Known rows:
k799: [ -5   0  -5   3  -7   1  -5 -12  -1   9  -4  -4   6   3  -4  -3   3  -1
  -6   4  -1   0   2  -5  -4 -15   7  -8  -2  12  -2  -1  -5  -7  11  20
 -15  -1  19 -12 -23   3]
k208: [ 26  12 -11  18   2  26 -18 -11   4 -14  -2   0   6  -5  -3   0  -1   3
  11  -1  -6   0  -3   9   4   0  -1   2 -37 -13   2 -12   3  -2   7  32
   8  -1   1 -15 -18  -9]
k361: [ 20  18  -4   3   9  -7 -20 -13   0  -2  -5   3   6  -2  -7   5  -1   4
   3   2   9  -3  -3   8  10  19   2   6 -41 -19  -2  -2  11 -14   7  24
  16   8  -8  -1  10 -10]
k417: [ -5  -1  -6   2  -3  -4   2  -4  -1  18  -3  -2   4   5  -5   6  10  -4
   0  -8   4  -8  -2   3  -2 -21   7  -8   8   9  -8   2  -5  -4  15  25
  -8  -2  23  -4 -24   2]
k995: [ 12   6 -17  11  -5   4 -12 -10   1   8  -4  -4   7   1  -7   2   3  -1
  -6   1   1  -1  -2   4  -3  -3   0  -9 -13   5  -7  -9  -4 -10  13  47
 -16  -3   7 -15  -8   1]
k866: [ 15 -13   5  23  12   9 -13 -40  12  17  -2   0  13   3   4  -7   2  -3
   0  20   8 -16  -2   4 -11  21 -23  -5  21  19 -11 -16  -1  -4   6  29
   7   0  -7  20 -12   5]
k616: [ -2  -5  17   4  15 -18  -8 -43  12  24  -3  -2   9   0  -1 -10  -6   1
  -5  26  19 -15  13   9 -12  31 -12   0  29   8  -4   1   5 -16   0  -7
  16  12 -13  39  -7   6]
k379: [ -6   2 -11   5  -5 -13   9   7  -4  10   3   0  13  -2  -9  -8  -3   2
  -5  -2   1   4   1  -6 -14   1   2  -5  18  -4   0  -4  -7   4  23  19
 -24  10  14 -20 -41   0]
k388: [  2  -1  11  -1   2  20   3  24  -4 -29   5   5 -15 -12   0   4   1  -4
  16  -9 -18   8 -11 -13   3  -9  -3  15 -26 -40  -3   3   0  27 -18 -16
  19  -7 -10  -1  27  -9]
k81: [ 21 -13 -17  21   0  17  -6  20  10  -5  -2   6   5  19  16   1  -9   5
 -12   4   7   0  -6  10   5  15 -14  -8  12  32   2 -15   2  -6   4  16
  -5  -2 -29  -6  30   4]
k47: [ -2  18   9 -42  -8 -12   6 -36  -3  13   2  -8  23  -4   4   7  18   6
   3  18  13   3   9   7   9   7   1  -7  -2  23  13  -4   9 -19   5   3
 -13  -9   6  -5 -25   7]
k333: [ -1 -17  -6  11  -5  13  11  22  10   2   2   4   1  15  15  -2 -10   6
  -9   4   3  -2   2  11   0  -4  -4  -9  42  34   9  -1  -1   1   2 -15
   3   0 -17   9   7   6]
k996: [ -8  -1  -6   4  -5  -8   1  -2  -4   8  -1   0  11   3  -5  -8   0   1
  -8   2   0   4   0 -13  -9  -6   5  -6   6  10  -2  -4  -6  -1  19  16
 -23   6  19 -19 -31   1]
k591: [-14   5 -10 -19   7 -44  20  24 -19   2   5   0  -4  -5  -8  -3  -2  -2
  -4 -20  10  11   4  -1   1  29  -4   9   2 -16   1   0   1  -6  -8 -32
 -34   9   6 -21   1  -1]
k62: [ -3  -3 -10   5   8 -10  19  36   6   3   6   4   8  10  12 -14 -21  13
  -7   2  21   6  20  25  -2  39   1   5  32   5  23  -4   6  -9   6 -48
  -5  21 -27  -4 -16  -1]
k513: [ -6  -7  -9  -2  -5  -7   8 -22 -14  -5  -1  -5 -20   5   0   1   4 -10
  -6 -21  -9   6  -3 -17   9   2  10  -1  -8   3   3  -1 -11   0 -12 -37
 -31  -8  24   3  17   6]
k426: [  7  -3 -22   4  10 -16   7  30 -15   8  -3   2 -14   7  -3  20  21 -13
   8 -42   6  -5 -19   9  12   0 -12   1 -10  -2 -21  -9  -3  -1  -5  20
 -20 -14  18 -24  21   2]
k950: [ -1 -16  13  16   8   7  -4 -38  13  19  -1   0  10   1   4  -9   0  -3
   2  20   5 -15   3   0 -15   9 -17  -6  39  21  -7  -7  -3   0   6   8
  10   2   3  28 -28   7]
k336: [ -6 -23  13  16  12   7  -6 -26  13  17  -4   2  13   1   4 -14  -6  -3
   0  25   5 -16   4  -2 -16  -9 -18  -5  25  36 -13  -2  -1  -5  -3  10
   7   1   5  21 -31   1]
k419: [  4   5   4   6  -6  10  -8  -8   3  -7  -1   2   4  -4  -5  -1  -2   2
   3   2 -13  -2  -5  -6  -1 -18   4  -2  -2  -4   0   4   0   7   9  19
  14   1   6   3 -16  -5]

Facts:
[k103 k137 k152 k19 k203 k30 k307 k32 k331 k379 k40 k402 k410 k417 k421 k43 k462 k47 k481 k482 k494 k506 k52 k531 k557 k606 k618 k644 k649 k66 k666 k703 k729 k730 k734 k775 k795 k799 k817 k836 k841 k85 k878 k880 k892 k908 k915 k920 k936 k939 k941 k945 k956 k995 k996] ω 853
[k128 k200 k260 k269 k280 k325 k326 k415 k426 k442 k455 k513 k524 k591 k701 k737 k776 k89 k916 k93 k930 k954 k989] ω 289
[k143 k204 k224 k289 k29 k344 k350 k359 k385 k388 k401 k414 k432 k458 k46 k463 k475 k483 k586 k605 k614 k674 k681 k685 k687 k75 k782 k861 k867 k896 k94 k961 k972 k98] ω 883
[k181 k213 k272 k336 k440 k443 k456 k51 k616 k623 k624 k657 k78 k805 k866 k88 k950] ω 69
[k208 k231 k232 k237 k361 k374 k418 k419 k425 k444 k521 k533 k558 k604 k609 k660 k691 k821 k838 k840 k843 k91 k976 k99] ω 232
{k103 k307 k46 k51 k91} μ k469
{k128 k289 k870 k9 k996} μ k62
{k13 k614 k701 k737 k81 k817 k866 k878 k880 k995} μ k314
{k137 k841} μ k724
{k143 k604 k734 k956} μ k566
{k152 k204 k208 k361 k385 k426 k458 k463 k618 k795 k94} μ k13
{k181 k414 k462 k481 k685 k724 k916} μ k678
{k19 k326 k359 k388 k892 k950} μ k750
{k200 k325 k350 k513 k524 k531 k536 k776 k941 k945 k99} μ k207
{k203 k260 k420 k443 k533 k666 k840 k861 k936} μ k392
{k213 k336 k606 k836} μ k302
{k224 k609 k687 k78} μ k960
{k231 k440 k691 k821 k896} μ k420
{k232 k379 k43 k483 k521 k586 k591 k649 k674 k775 k961} μ k870
{k237 k29 k331 k374 k418 k799} μ k264
{k269 k280 k402 k415 k421 k47 k558 k566 k85 k960} μ k193
{k272 k470 k616 k75} μ k333
{k30 k302 k401 k459 k482 k681 k703 k705 k838 k954} μ k877
{k32 k344 k469} μ k537
{k40 k410 k644 k805 k908 k98} μ k822
{k417 k419 k442 k605 k930 k976} μ k470
{k425 k444 k455 k494 k557 k730 k782} μ k81
{k432 k623} μ k9
{k456 k52 k729 k822 k89} μ k490
{k475} μ k705
{k506 k624 k657 k66 k660 k867 k93 k989} μ k297
{k843 k88 k920 k939 k972} μ k536
{k915} μ k459
k193 Θ [k558 k840 k605 k537]
k204 Θ [k314 k623]
k207 Θ [k513]
k213 Θ [k605 k995]
k224 Θ [k280]
k237 Θ [k750 k678 k260 k425 k799 k137]
k269 Θ [k915]
k29 Θ [k32 k892]
k30 Θ [k840]
k307 Θ [k425 k841 k920]
k331 Θ [k203]
k350 Θ [k867 k644 k469 k326]
k359 Θ [k143]
k361 Θ [k344 k775]
k385 Θ [k426]
k401 Θ [k421]
k402 Θ [k956]
k414 Θ [k513 k203 k336]
k420 Θ [k954]
k432 Θ [k838]
k440 Θ [k513 k930 k941 k817 k103]
k46 Θ [k19 k326 k417]
k47 Θ [k861 k609 k421]
k470 Θ [k444 k200 k208]
k475 Θ [k960 k908 k799]
k483 Θ [k208]
k494 Θ [k344 k181 k289 k469 k40]
k52 Θ [k822 k920]
k521 Θ [k344 k605 k379]
k524 Θ [k506 k426 k272 k941 k152]
k531 Θ [k822 k624 k203 k43]
k533 Θ [k558 k443 k482 k836]
k536 Θ [k99 k459 k609 k152]
k591 Θ [k817 k325]
k606 Θ [k892 k280]
k616 Θ [k463 k604 k302 k289 k419]
k618 Θ [k442 k421]
k62 Θ [k314 k558]
k649 Θ [k604 k410 k537]
k657 Θ [k795 k586 k877 k152]
k66 Θ [k13 k870]
k691 Θ [k231]
k724 Θ [k930 k989 k392]
k730 Θ [k678]
k75 Θ [k314 k208 k137 k674]
k78 Θ [k775 k272 k231 k920]
k782 Θ [k203 k996]
k805 Θ [k867 k462]
k843 Θ [k264 k203 k81 k799]
k878 Θ [k681 k861 k941]
k91 Θ [k426 k417]
k93 Θ [k463 k557 k892]
k936 Θ [k289 k537]
k94 Θ [k867 k410]
k972 Θ [k660 k99 k734]

Rows:
No name comes twice in this set of rows, the named rows included.
[-10   2   4  -5   0 -15 -11 -58  -6  11  -7  -3   2  13   2  -6  -2  -1
 -12   8  13   1   9 -19  11  10  29  -2 -34  11  10   3   0 -23  12 -31
 -18   9  23  17  -1   1] : k531
[ -1   9  18 -23   4 -16  -3  14  -6 -20   4   5 -14 -15  -7   7  -4   0
   2   4  -7   7  -9 -17   5  14  -3  18 -26 -48  -5  13  10  13 -20 -18
  26   2 -34  18  67  -7] : k29
[  2 -10  -8  16  -6  14   6  30  13   0   2   0  -5  13  11  -6 -16   8
 -12   5   1   0   9  20  -5   5  -2  -8  43  21  12   1  -3   1   0 -13
   6   5 -25   8   8   8] : k537
[ -5 -16 -10  11  -1 -14  29  49   2   0  11  12  15  12  10 -12 -18  10
 -10  -4   6   6  -2  -1 -12  25 -12  -1  66  14  13  -9  -2  16  22 -24
 -15  17 -21 -11 -23   0] : k870
[-10  14  16  -2  -3   3   0  40  12   4   0  -8  -4  19  19  -5   1  12
 -11  10  14   6  25  38  -1  40  -2  -1  38  15  23   2   7  -7  -1 -28
  20   7 -30 -14   8  26] : k193
[  3  13   9  -8   6  -7  -9 -17  -1  -1  -3   2   6  -4  -3   0  -2   5
   5   5   5  -1   4   2   8   4  10   6 -25 -10   5   7   9 -10   4  -8
  16   9   5   7 -12  -8] : k237
[ 17   2   3   6   5  23  -7  22  -4 -32   4   6 -12 -10   0   7   3  -4
  15  -9 -15   8 -16 -11   5   1  -9  15 -43 -41  -8  -6   2  23 -15   4
  16  -9 -18 -10  43 -10] : k614
[ 10  11 -11 -13   6 -18  -6 -27  -3  17  -4  -1  14   1  -4   8   9   1
  -1   4  20  -4   1   6  10  10   4  -3 -25   7  -3  -6   7 -26   9  23
 -14   0   3  -2  -2  -4] : k878
[  2  -3  -8   1  -7  -1   5 -44  -1  17  -1  -3   0   5  -3   6   8  -5
  -1  -6   1  -8  -2  -6   5 -11  19 -10   9   5   4  -1  -8  -4  19   1
 -12  -2  23  22 -17   2] : k941
[ -3 -19  -2  11  -4  11   8  22   9   1   0   4   1  18  16  -3 -11   5
 -10   4   2  -2   2   7   1  -6  -3  -9  35  41   8   1  -2   1   1 -19
   3   0 -14   7   6   5] : k822

The same elements again, as new rows of numbers:
Known rows:
k152: [ 20  -8 -41  -1 -10 -42  -8  36  26 -31   9 -24 -28]
k426: [-38 -44 -24   6 -48  11  -5  54 -59  23   3 -20  34]
k960: [-12   5  27   3  57  -2  -2  32   5  -5   8   2  33]
k737: [-42 -50  -6   5 -39  31   2  29 -48  31  11  -4  27]
k878: [ 10  -7 -21 -16   2 -15  23  11  26 -33  13  -9 -52]
k272: [ 17  26   2 -13  -6 -46  11 -16 -24 -15 -25 -17  18]
k420: [ -9 -10   2   4  40  22  -9 -13 -11 -18   8 -11   3]
k203: [ 13   4 -24  -2  27 -56 -16   4  36   7 -18  26  -8]
k440: [  4  17  14 -26   6 -21  43 -35 -35 -26  -8  -2 -11]
k976: [ -6 -16   0 -15   5  -2 -14 -10  21   1  -6  -9  -8]
k89: [-47 -33   3 -14 -36  35 -12   9 -45  33   2   6  38]
k843: [-11 -27  -6 -21  30  -8  16 -31  10  19  -8  21 -28]
k939: [ 14   2 -16 -14   9 -13 -16 -26  41  -9   3   6 -24]
k685: [  1  19   9  10 -27   4  10  -9 -33   1  19  23  24]
k414: [ -8  16   1   3  -8   6  40 -12 -51   3   9  45   2]
k481: [ 14   6  -6  -6   9 -11  -5  -7  42 -11   5   0 -25]
k892: [ 16  11 -16   7   2 -18 -22  -3  52  -9  -7  -7  -5]
k232: [ 18  -3  26  -8  -1   5 -26  16   9  13 -26  -9 -45]
k623: [ 42  15  49  16  -9 -25  -6 -21 -16   7  -9 -18  -1]
k333: [ -5  -3   1   8  44  18 -12  -2  -5 -14   3 -17   8]

Rows:
No name comes twice in this set of rows, the named rows included.
[ 16  17   7  -8  11 -45  18 -26 -31  -1 -17  -3  12] : k336
[-13  11  28  -5  42  16   5  29   7 -18  13 -10  23] : k566
[ 18 -14 -37   4  -8 -32   3  27  32 -30  19 -26 -34] : k795
[ -2   5 -18  18  38  29 -22  -8  -1  -9 -13 -26  25] : k302
[ 13  -6  -7  36 -41  -5  37  12 -38  -2  27   3  11] : k458
[ 17  -6 -38   0   2 -45  -1  26  27 -18   2 -10 -30] : k817
[  7 -43   0  14  -6 -22  -5  14  23   6  17 -28 -11] : k444
[ -6  35  33   2 -30  20  32   7 -17  -3  27  24  30] : k224
[ -5 -21  15 -13   6  17   8 -26  30   6   6  -7 -21] : k533
[-45 -34   0  -7 -31  31 -23   3 -45  32   1   5  45] : k954
[ 19  17  46  28 -30  22  -7  -3 -46  21  11  31 -16] : k483
[-11  -3  -2 -10  52  25   4   3 -19 -22   3  -9 -11] : k724
[ 29  15  31   9 -12 -26   7 -38  -6  -3   0 -22  21] : k443
[ 29  21  12  10   4  30   1  -2  44   7 -33   0 -63] : k649
[  2   3  34  18 -16  17  25 -34 -29  11  36  31   3] : k75

